Below are the code and all the weights of a small trained network. Each question names an input and a class and asks about switching units off, where a switched-off unit gives its printed mean instead of its output.

import numpy as np


def w(rows, s, z=0):
    codes = np.array(rows[::2]) - 128.0
    scale = np.full(codes.shape[1], s)
    scale[-1] = z or s
    return codes * scale


def f(y):
    return y / 2 * (1 + np.tanh(0.7978845608 * (y + 0.044715 * y**3)))


def log_softmax(a):
    a = a - a.max(-1, keepdims=True)
    return a - np.log(np.exp(a).sum(-1, keepdims=True))


def net(x, mask):
    res = np.array(x, float).reshape(1, 5) / 4 @ E
    y = f(res @ A[0][:, :-1].T + A[0][:, -1])
    res = res + np.where(mask, y, B[0][:, -1]) @ B[0][:, :-1]
    return log_softmax(res[-1] @ U[:, :-1].T + U[:, -1])


A, B = {}, {}
E = w([
[138,125,133,125,127,134,134,126,116,130],'x0',
[103,117,202,28,46,94,79,87,107,51],'x1',
[62,97,193,123,168,200,207,150,147,61],'x2',
[118,141,195,197,173,150,27,58,138,109],'x3',
[182,187,216,179,103,35,255,74,173,123],'x4',
],0.0078)
A[0] = w([
[140,174,156,132,149,78,194,87,174,118,65],'neuron 0',
[198,194,85,110,82,77,64,125,126,169,77],'neuron 1',
[172,202,211,149,96,44,196,109,198,130,159],'neuron 2',
[121,110,228,29,3,71,100,85,103,57,83],'neuron 3',
[128,138,126,125,122,140,145,104,164,142,254],'neuron 4',
[168,153,172,167,101,96,189,97,131,125,83],'neuron 5',
[38,120,173,141,176,149,233,118,159,43,133],'neuron 6',
[86,91,220,94,137,226,172,164,195,100,88],'neuron 7',
[137,88,81,56,116,75,212,199,118,160,88],'neuron 8',
[139,132,52,76,59,67,224,203,133,137,108],'neuron 9',
[191,161,105,139,47,45,75,81,101,191,100],'neuron 10',
[160,123,115,239,190,116,181,170,151,189,71],'neuron 11',
[114,162,182,249,176,109,44,46,162,102,87],'neuron 12',
],0.0062,0.0073)
B[0] = w([
[63,73,85,40,147,147,58,218,144,145,160],'neuron 0',
[161,102,127,109,238,60,150,151,156,100,180],'neuron 1',
[101,86,44,45,93,188,90,142,75,81,253],'neuron 2',
[45,245,68,223,163,160,207,164,204,238,250],'neuron 3',
[169,159,122,140,60,134,130,87,63,114,239],'neuron 4',
[72,88,84,57,135,199,46,243,100,137,166],'neuron 5',
[202,125,94,120,181,55,153,104,98,72,216],'neuron 6',
[176,83,100,147,218,41,142,128,115,81,187],'neuron 7',
[143,93,217,121,97,150,111,110,207,148,191],'neuron 8',
[152,84,255,131,94,179,139,97,169,135,220],'neuron 9',
[182,98,110,104,225,45,161,138,102,87,207],'neuron 10',
[48,216,79,174,150,162,155,120,159,193,198],'neuron 11',
[158,84,251,116,83,176,122,119,207,113,205],'neuron 12',
],0.0076,0.0067)
U = w([
[72,83,76,59,123,179,56,188,82,121,93],'0',
[79,214,97,186,147,141,186,144,174,189,99],'1',
[200,107,125,123,196,41,157,125,102,97,83],'2',
[160,96,250,119,81,167,126,117,183,134,95],'3',
[145,147,120,136,80,131,140,107,78,121,254],'4',
],0.012,0.013)

Each question gives the input, the list of numbers given to net, and the class t.
The units are the neurons (one row each of A and B). Each row of codes is followed by its name. A weight is (code - 128) times the scale printed after its matrix; where a second scale follows, it is the last column's (A, B and U).
mask holds one flag per neuron, in row order. A switched-off neuron (its flag False) gives its mean, the last column of its row in B, instead of its output. The means were averaged over made-up inputs and are rounded, as every weight is.
A unit's drop is (log p(t) with every unit on - log p(t) with that unit switched off) / (log p(t) with every unit on - log p(t) with every unit switched off).
The circuit of an input: a set's keep is (log p(t) with only the set's units on - log p(t) with every unit switched off) / (log p(t) with every unit on - log p(t) with every unit switched off). Starting from the 12 units with the biggest drops (on a tie, the unit counted first), units are removed one at a time, each time the one whose removal leaves the highest keep (on an exact tie, the one counted first), for as long as the keep stays at least 0.8.
units of the circuit, in order: the units of the circuit, biggest drop first
most important unit: the unit with the biggest drop
top k neurons: the k neurons with the biggest drops, biggest first
drop of u: that unit's drop, to one decimal
input [0,-6,-3,8,0], class 3: top 2 neurons	(neuron 12; neuron 3)
input [0,3,1,3,0], class 1: units of the circuit, in order	(neuron 9; neuron 2)
input [2,3,-4,5,-4], class 3: top 2 neurons	(neuron 2; neuron 12)
input [-7,-3,2,-4,1], class 4: top 2 neurons	(neuron 3; neuron 12)
input [-7,-7,-8,-2,-3], class 2: units of the circuit, in order	(neuron 1)
input [0,4,-5,-6,7], class 0: units of the circuit, in order	(neuron 2; neuron 5)
input [7,3,-1,7,-4], class 3: top 2 neurons	(neuron 12; neuron 2)
input [6,3,8,-6,-4], class 2: units of the circuit, in order	(neuron 7; neuron 6)
input [8,-7,7,-7,6], class 4: units of the circuit, in order	(neuron 6; neuron 2; neuron 9; neuron 10)
input [-7,-3,8,-7,6], class 2: top 2 neurons	(neuron 6; neuron 7)
input [-6,-4,-7,4,1], class 2: top 2 neurons	(neuron 10; neuron 3)
input [0,0,4,6,-4], class 3: units of the circuit, in order	(neuron 12; neuron 2)
input [-4,2,-8,-7,1], class 2: top 3 neurons	(neuron 10; neuron 1; neuron 12)
input [-5,6,7,3,-3], class 2: top 2 neurons	(neuron 7; neuron 6)
input [0,-1,-8,0,3], class 2: units of the circuit, in order	(neuron 10)
input [1,6,2,5,5], class 1: top 2 neurons	(neuron 3; neuron 9)
input [-3,-7,5,-8,-1], class 3: units of the circuit, in order	(neuron 9; neuron 8)
input [3,-2,-3,-5,6], class 0: units of the circuit, in order	(neuron 2; neuron 5)
input [-7,3,-5,-6,-6], class 4: top 3 neurons	(neuron 2; neuron 5; neuron 0)
input [1,8,8,-5,4], class 1: most important unit	neuron 3
input [0,-1,4,-8,0], class 3: top 2 neurons	(neuron 9; neuron 8)
input [-1,8,8,-4,-7], class 1: top 2 neurons	(neuron 3; neuron 2)
input [5,2,4,1,5], class 0: top 3 neurons	(neuron 2; neuron 5; neuron 0)
input [1,-8,7,3,-7], class 1: top 2 neurons	(neuron 2; neuron 11)
input [-5,-5,1,-7,-2], class 3: top 2 neurons	(neuron 9; neuron 3)
input [-4,5,-1,-8,8], class 0: drop of neuron 0	0.3
input [-2,-2,5,-3,3], class 2: most important unit	neuron 6
input [-5,6,-1,-1,-1], class 1: drop of neuron 3	0.6
input [-2,5,2,0,4], class 1: drop of neuron 3	1.9
input [-8,0,-8,2,1], class 2: drop of neuron 10	0.1
